Here is a tiny trained network, its code and every weight. The questions are about switching its units off for an input and a target symbol, where a switched-off unit gives its printed mean instead of its output.

import numpy as np


def w(rows, s, z=0):
    codes = np.array(rows[::2]) - 128.0
    scale = np.full(codes.shape[1], s)
    scale[-1] = z or s
    return codes * scale


def f(y):
    return np.maximum(y, 0)


def softmax(a):
    e = np.exp(a - a.max(-1, keepdims=True))
    return e / e.sum(-1, keepdims=True)


def log_softmax(a):
    a = a - a.max(-1, keepdims=True)
    return a - np.log(np.exp(a).sum(-1, keepdims=True))


def net(x, mask):
    ids = ['ΘΦΨΩδεζημστ'.index(c) for c in x.split()]
    T = len(ids)
    res = E[ids] + P[:T]
    u = 0
    for l in range(3):
        r = res
        for j in range(2):
            rows = slice(2 * j, 2 * j + 2)
            q, k, v = (r @ M[l][rows].T for M in (Q, K, V))
            z = softmax(np.where(np.tri(T) > 0, q @ k.T / 2**0.5, -1e9)) @ v
            o = O[l][rows]
            res = res + np.where(mask[u + j], z, o[:, -1]) @ o[:, :-1]
        u += 2
        y = f(res @ A[l][:, :-1].T + A[l][:, -1])
        res = res + np.where(mask[u : u + 8], y, B[l][:, -1]) @ B[l][:, :-1]
        u += 8
    return log_softmax(res[-1] @ U[:, :-1].T + U[:, -1])


Q, K, V, O, A, B = {}, {}, {}, {}, {}, {}
E = w([
[167,101,97],'Θ',
[157,135,128],'Φ',
[32,68,28],'Ψ',
[217,130,163],'Ω',
[97,104,46],'δ',
[2,186,175],'ε',
[136,133,140],'ζ',
[111,161,65],'η',
[177,123,121],'μ',
[156,139,130],'σ',
[148,166,74],'τ',
],0.0098)
P = w([
[254,98,92],'0',
[15,117,16],'1',
[78,164,52],'2',
[105,148,57],'3',
[155,142,97],'4',
[120,129,51],'5',
[139,133,75],'6',
[139,116,46],'7',
[199,82,99],'8',
],0.0035)
Q[0] = w([
[195,123,116],'0.h0',
[61,93,90],'0.h0',
[101,166,25],'0.h1',
[82,79,1],'0.h1',
],0.0068)
K[0] = w([
[123,129,72],'0.h0',
[183,134,150],'0.h0',
[175,186,255],'0.h1',
[184,157,194],'0.h1',
],0.0088)
V[0] = w([
[60,51,108],'0.h0',
[166,174,206],'0.h0',
[224,204,182],'0.h1',
[94,103,2],'0.h1',
],0.0072)
O[0] = w([
[66,72,79,145],'0.h0',
[151,157,255,20],'0.h0',
[223,180,207,130],'0.h1',
[75,171,32,252],'0.h1',
],0.0067,0.0023)
A[0] = w([
[117,74,21,226],'0.n0',
[108,153,127,253],'0.n1',
[160,3,45,100],'0.n2',
[213,161,206,75],'0.n3',
[127,70,83,63],'0.n4',
[187,158,189,109],'0.n5',
[123,59,70,114],'0.n6',
[31,190,98,65],'0.n7',
],0.0057,0.0033)
B[0] = w([
[81,211,85,255],'0.n0',
[171,176,65,187],'0.n1',
[1,162,106,186],'0.n2',
[145,37,175,143],'0.n3',
[25,104,142,148],'0.n4',
[190,52,188,141],'0.n5',
[52,112,55,174],'0.n6',
[60,89,190,154],'0.n7',
],0.005,0.0071)
Q[1] = w([
[54,58,108],'1.h0',
[63,79,190],'1.h0',
[243,2,107],'1.h1',
[227,216,146],'1.h1',
],0.005)
K[1] = w([
[110,157,117],'1.h0',
[2,179,10],'1.h0',
[102,37,149],'1.h1',
[69,93,69],'1.h1',
],0.0073)
V[1] = w([
[131,47,219],'1.h0',
[3,212,25],'1.h0',
[243,125,182],'1.h1',
[39,77,70],'1.h1',
],0.0064)
O[1] = w([
[61,38,1,48],'1.h0',
[184,168,198,254],'1.h0',
[131,172,4,41],'1.h1',
[74,144,249,195],'1.h1',
],0.005,0.0079)
A[1] = w([
[117,67,169,180],'1.n0',
[209,115,157,158],'1.n1',
[184,119,212,1],'1.n2',
[155,81,80,130],'1.n3',
[100,210,89,201],'1.n4',
[221,195,102,114],'1.n5',
[122,108,3,140],'1.n6',
[159,76,41,134],'1.n7',
],0.006,0.004)
B[1] = w([
[82,210,165,157],'1.n0',
[207,254,91,169],'1.n1',
[58,100,59,175],'1.n2',
[4,125,126,175],'1.n3',
[217,116,204,252],'1.n4',
[202,240,37,165],'1.n5',
[71,92,159,255],'1.n6',
[15,102,138,213],'1.n7',
],0.004,0.0053)
Q[2] = w([
[139,65,61],'2.h0',
[154,1,71],'2.h0',
[186,186,171],'2.h1',
[184,101,164],'2.h1',
],0.007)
K[2] = w([
[127,36,57],'2.h0',
[106,53,51],'2.h0',
[182,2,111],'2.h1',
[160,1,18],'2.h1',
],0.0054)
V[2] = w([
[2,84,155],'2.h0',
[229,142,54],'2.h0',
[230,237,169],'2.h1',
[129,143,202],'2.h1',
],0.008)
O[2] = w([
[197,123,2,224],'2.h0',
[124,186,233,11],'2.h0',
[55,52,179,153],'2.h1',
[64,34,77,156],'2.h1',
],0.0072,0.011)
A[2] = w([
[65,166,148,253],'2.n0',
[71,179,212,99],'2.n1',
[119,113,160,132],'2.n2',
[254,152,48,60],'2.n3',
[52,68,216,182],'2.n4',
[77,82,183,198],'2.n5',
[173,109,29,103],'2.n6',
[33,142,92,123],'2.n7',
],0.0065)
B[2] = w([
[254,73,108,204],'2.n0',
[117,196,196,165],'2.n1',
[94,146,171,142],'2.n2',
[24,140,169,220],'2.n3',
[111,89,188,194],'2.n4',
[128,74,167,182],'2.n5',
[70,182,156,247],'2.n6',
[186,156,97,183],'2.n7',
],0.007,0.011)
U = w([
[54,138,189,122],'Θ',
[130,71,137,229],'Φ',
[233,153,107,172],'Ψ',
[54,182,191,3],'Ω',
[205,123,98,206],'δ',
[208,166,112,165],'ε',
[123,136,128,57],'ζ',
[16,254,138,88],'η',
[106,143,157,147],'μ',
[68,98,75,12],'σ',
[224,148,104,147],'τ',
],0.0064,0.004)

Each question gives the input, a string of symbols that net reads in full, and the target symbol t.
The units are the heads (2 rows each of Q, K, V and O) and the neurons (one row each of A and B). Each row of codes is followed by its name. A weight is (code - 128) times the scale printed after its matrix; where a second scale follows, it is the last column's (O, A, B and U).
mask holds one flag per unit, layer by layer, with each layer's heads first. A switched-off unit (its flag False) gives its mean, the last column of its rows in O or B, instead of its output. The means were averaged over made-up inputs and are rounded, as every weight is.
A unit's drop is (log p(t) with every unit on - log p(t) with that unit switched off) / (log p(t) with every unit on - log p(t) with every unit switched off).
most important unit: the unit with the biggest drop
k most important neurons: the k neurons with the biggest drops, biggest first
top k neurons in layer l: the k neurons of layer l with the biggest drops, biggest first
which heads matter: for each layer, one digit per head in row order, 1 if its drop is at least 0.15 and else 0, layers parted by /
input η ζ Ω Ω, target Θ: which heads matter => 00 / 00 / 11
input δ Ψ Ψ μ ε Ω Φ Ω, target Φ: which heads matter => 00 / 11 / 01
input Ψ Ψ Θ σ Θ Θ μ μ η, target σ: which heads matter => 11 / 11 / 11
input δ Ψ Φ μ, target Φ: most important unit => 1.h0
input Ψ Ω Ω Ψ δ Φ, target σ: which heads matter => 11 / 11 / 11
input Ω Ω τ σ Ω Ψ Φ, target η: which heads matter => 11 / 11 / 01
input δ Ω Φ, target Φ: which heads matter => 01 / 11 / 01
input Ω Ω Ω μ, target η: which heads matter => 11 / 11 / 01
input η ζ Ψ Ω Ω Ω Φ Θ, target Θ: which heads matter => 01 / 10 / 11
input Ω Ω Ψ Ψ δ η, target η: 2 most important neurons => 2.n3; 1.n7
input Ω δ σ μ, target η: which heads matter => 11 / 10 / 01
input η Θ η Ψ Ω Ω, target Θ: which heads matter => 00 / 10 / 11
input Ω Ω δ δ η Φ τ, target η: which heads matter => 11 / 10 / 01
input δ Ω Ω Ω σ, target Φ: most important unit => 2.h1
input Ω Ω η ζ σ Ω Ω δ ζ, target η: top 4 neurons in layer 0 => 0.n3; 0.n5; 0.n0; 0.n2
input η μ Ω Ψ Ω ζ, target Θ: top 2 neurons in layer 2 => 2.n4; 2.n1
input Ψ Ω Θ Ψ δ Ω Φ δ σ, target σ: 2 most important neurons => 0.n2; 0.n0
input Ω Ψ τ, target η: top 3 neurons in layer 1 => 1.n7; 1.n3; 1.n6
input Ω μ δ, target η: top 3 neurons in layer 1 => 1.n7; 1.n3; 1.n6
input Ψ η ζ Ω μ, target σ: most important unit => 1.h1
input δ ζ δ Φ μ Ψ Φ Ω η, target Φ: 2 most important neurons => 2.n6; 0.n0
